[128 = 0]
[132 123 127 125 154 160 117 152 118 134 153 129 122 240 163 152  72 125
 133 127 121 135 142  72 125 127 147 138 136 125]  3
[126 135 127 124 101  94 129 151 119 132 106 131 128 100 109 118 131 125
 123 132 133 121 125 157 128 127 122 127 127 129]  16
[126 125 127 120 152 134 147  81 136 129 117 111 130 133 152 135 160 131
 125 125 121 134 131  94 133 128 130 134 120 127]  0
[130 121 131 131  99 129  98 251  92 109 117 117 145  77 123 142 128 129
 123 132 132 123 111 201 117 123 136 130 132 128]  20
[129 123 129 145 102 187 100 216 111 112 141 124 115 100  96 132 113 124
 119 131 121 125 106 160 126 123 131 127 131 129]  16
[124 134 127 123 150  38 147   1 168 133 108 131 111  80 119 118  68 134
 126 128 134 130 152  98 147 132 118 107 138 131]  13
[128 122 131 138 129 157 107 133 123 112 140 120 134 121 120 155  82 133
 125 130 129 135 130 135 124 124 133 129 132 128]  11
[130 139 126 141 122  49 136   1 180 124 135 144 104 163  85  99  99 133
 132 131 128 123 135  79 141 136 118 119 141 130]  16
[124 130 126 116 128 121 142 172 101 139  93 117 128 110 126 138 117 126
 117 130 131 123 129 162 137 123 127 131 134 128]  12
[127 130 126 115 146  77 151 109 139 141 113 122 139  98 156 125 182 127
 132 123 135 130 138 138 136 130 121 122 117 128]  2
[127 125 126 107 140 145 149 128  98 134 112 120 125  86 167 131 182 119
 120 126 129 121 124 109 131 130 131 133 128 128]  4
[130 121 129 132 150 131 115  81 139 126 154 118 133 130 146 134 139 129
 132 125 123 135 135  84 125 130 132 125 128 129]  1
[129 121 128 115 145 172 129 158 104 130 120 109 142 124 164 148 140 120
 125 125 119 136 126 138 125 126 133 135 121 127]  2

[101 131 119 125  81 158 142 120 169 126 134 129 126  79 129 113 140 140]  7
[115 121 151 122  84 152 136 119 171 124 137 128 126  25 134 126 140 137]  15
[133 127 157 121 123 133 132 128 124 126 131 130 128 112 125 100 126 132]  0
[112 121  82 112  72 162 140 120 233 121 133 124 130  49 134  97 130 133]  12
[ 96 124  52 105  48 178 115 125 236 121 134 124 128  75 132  84 124 128]  19
[128 119 109 122 115 142 131 126 140 127 132 130 125 106 124  76 127 136]  1
[111 125 137 126 100 152 131 122 133 129 133 128 127  98 129 109 132 144]  4
[ 99 121  97 102  53 174 117 125 240 120 136 120 130  65 130  71 123 126]  19
[105 130 111 124  78 155 138 120 184 126 133 130 126  67 131 115 139 140]  7
[108 128 182 128  97 148 131 124 122 128 132 130 125 120 126 119 134 137]  2
[110 120 156 121  76 154 143 117 190 124 133 130 126  37 136 130 139 141]  12
[106 125  83 126  76 155 135 118 160 124 136 129 125  32 135 132 140 139]  14
[105 120 109 107  68 176 125 124 244 120 135 122 132  53 129  91 125 126]  16
[ 97 120 105 108  55 179 119 123 237 121 133 122 130  63 132  96 127 130]  17
[124 128  98 117  93 152 146 121 204 123 137 127 130  56 136  90 134 137]  7
[111 127 114 125  93 163 141 120 175 123 139 126 128  83 132 109 135 135]  6
[107 127 121 119  63 149 148 119 208 128 130 129 125  48 133 117 138 143]  10
[ 99 116 121 100  46 175 117 125 226 121 135 122 128  74 133  75 121 125]  20
[ 89 122 110 106  37 180 112 125 217 122 134 122 127  83 131  82 124 129]  20
[120 125 185 127 109 142 130 126 107 128 131 131 124 116 122 106 131 137]  1
[112 127 168 126 103 155 133 122 154 125 136 128 127  99 135 106 136 135]  4
[124 125 148 121 114 156 136 121 166 128 136 127 132  54 128 110 128 144]  6
[108 121  74 107  78 171 132 122 255 119 135 122 133  45 132 102 125 124]  15

[121 123 125 124 159  78 107 112 185 134 218 116 110 135 103 119 137 104
  52  77 163 223 115  91 124]  6
[140 127 125 144 120 188 118 147 138 150 148 179 152 147 125 148 102 158
 116 170 118  98 137 166 112]  3
[122 127 108 134 120 162 110 104  78 136 243 124 113 134 116 131 118 105
 142 111 131 101 119  88 120]  9
[113 129 118 162 104  97 133 135 102 119 142 159 126 126 130 100  97 142
 181 165 114 109 126 127 104]  14
[143 138  99 145 113 141 113 121 163 132 201 148 130 154 149 118 130  64
 101 135 131  92 139 148 124]  9
[136 166 134 180 110  50 139 181 114  98 110 128 120 112 149 106 114 113
 168 159 121 107 162 156 119]  11
[113 133 120 164 140  71 116 125 218 130 122 151 135 157  98  99 102  94
  44 156 137 148 107 161 111]  8
[125 140 116 128 143 100 123 142 133 132 223 107 113 119 122 141 137 101
  74  84 139 153 129 101 129]  0
[147 123 153 124 137 157 109 162 141 138 145 150 140 126 126 139 115 183
 126 137 138 159 138 137 119]  6
[120 111 119  80 127 185 145  69  59 129  25  68 143 131 136 144 159  93
 143 110 103  77 121 136 169]  19
[153 181 144 204 115  41 135 233 255 107  79 134 104 109 164  85 105  79
 153 197 129  91 187 199 103]  9
[144 140 133 142 123 202 110 167 158 158 180 111 109 115 138 131 108 103
 136 138 126  76 169 145 106]  2
[138 117 142 114 127 177 112 112  65 129 104 116 132 129 136 111 121 142
 177 131 133 133 131 116 131]  19
[129 143 141 158 134 131 118 197 133 145 124 147 138 113 120 122  86 165
 118 166 128 140 165 160 105]  1
[126 136 163 139 130 114 141 141 138 121   1 103 125 117 131 103 122 129
 169 166 120 111 142 166 129]  20
[133 157 122 147 128  65 145 172 174 115  92 146 156 132 126 140 125 114
  45 144 117 134 144 188 133]  1
[112 119 131 130 147 169 114 125 141 162 196 116 111 116 101 128 108 131
 107 116 135 144 129 103 108]  1
[110 129 116 144 123  25 142 122 129 103 150 128 106 119 147  82 133 121
 152 106 140 183 129  95 121]  18
[118 125 126 107 124 141 138  83  50 114  76  77 121 124 124 124 147 103
 163 111 120 107 119 106 153]  19

[163 127 135 130 135 167 153 155 138 115  40 109 178 117 170 107 132 135
 120 137 171 146 126  95 119 148 126  96 130 180 117  85 110  93]  0
[153 123 146 152 115 120 137 109 144 123  91 139 140 146 133 125 113 135
 131 180  93 108 131 130 137  79 125 115 124 202 111  95 119 165]  8
[175 122 137 152 114 124 154  99 155 125 113 125 124 122 135 142 126 124
 129 157  57 102 124 127 128 102 122 138 132 218  92 101 125 163]  9
[147 108 161 180 146 118 148  97 175 136  55 117 216  45 161 129 132 130
 132  86 122 128 121 116 131 163  92  70 110 168 109 113 164 126]  0
[117  96 119  58 158 133 126 143 118 129  33 135 150 122 138 127  87 111
 121 120 160 109 126 113 147 184 134 122 139 113 134 117 100 106]  4
[134 126 117 164 170 144 123 122 110 135 209 162 110 185 120 150 116 135
 120 108 172 159 123 145 131 147 133 141 143  63 125 129 143 126]  17
[129 131 128 112 148 154 153 115 134 148  96 145 113 183 174 149 139 108
  97   1 191 139 121 161 113 118 120 160 131 248  70 126 176  99]  20
[199 172 133 170 141 127 161  87 146 147  88  99  89 173 136 131 137 122
 112 120  45 103 120 130 131 108 110 160 125 159  95 144 157 126]  14
[131 106 156 148 135 111 132 123 171 141 120 121 182 159 115 121 149 159
 123 116  73 115 133 115 137 123 124  72  88 159 108 118 146 135]  3
[146 171 135 155 101 125 147  88 144 130 178  88  82 170  94 126 133 136
 159 145  25  95 129 114 122  87 118 140 119 118 121 119 107 168]  12
[112 138 143 121 108 111 124 111 135 119  69 131 140 216 135 114 111 138
 112 174 130 130 129 136 146  89 119 109 130 199 140 141 120 145]  8
[222 165 145 136 138 136 166 108 145 164  66 109  97 216 140 141 135 105
  97 112  82 130 125 145 129 117 116 157 122 151  95 125 197 108]  17
[140 107 113 172 152 126 123 153 115 122 175 148 110 141 137 126 102 110
 124 142 126 129 114 140 130 159 124 124 153 140 114 101 149 110]  12
[141 130 121 126 148 152 158 112 135 146  82 139 108 165 140 149 148 107
 102   1 182 139 120 163 113 118 120 156 136 246  73  96 176 100]  19
[ 98 113  83 121 143 116 126 170 113 108 155 169 152 195 150 130 103  97
 106 108 112 117 129 115 141 151 122 135 153 113 139 101 133 113]  9
[115 131 140 144 160 144 134 123 123 119 199 149 101 169 133 162 128 133
 121  66 192 142 122 149 130 133 128 158 151  86 112 123 156 108]  19
[ 97 128 150 105 142 153 146 124 128 124 191 142 101 239 135 161 132 124
 101   8 195 139 122 147 122 109 127 165 140 144  99 129 145 101]  20
[133 111 162 127 147 108 136 110 179 141  99 113 198  95 156 120 129 151
 125  64  93 129 126 110 132 145 104  43  98 157 107 100 166 130]  1
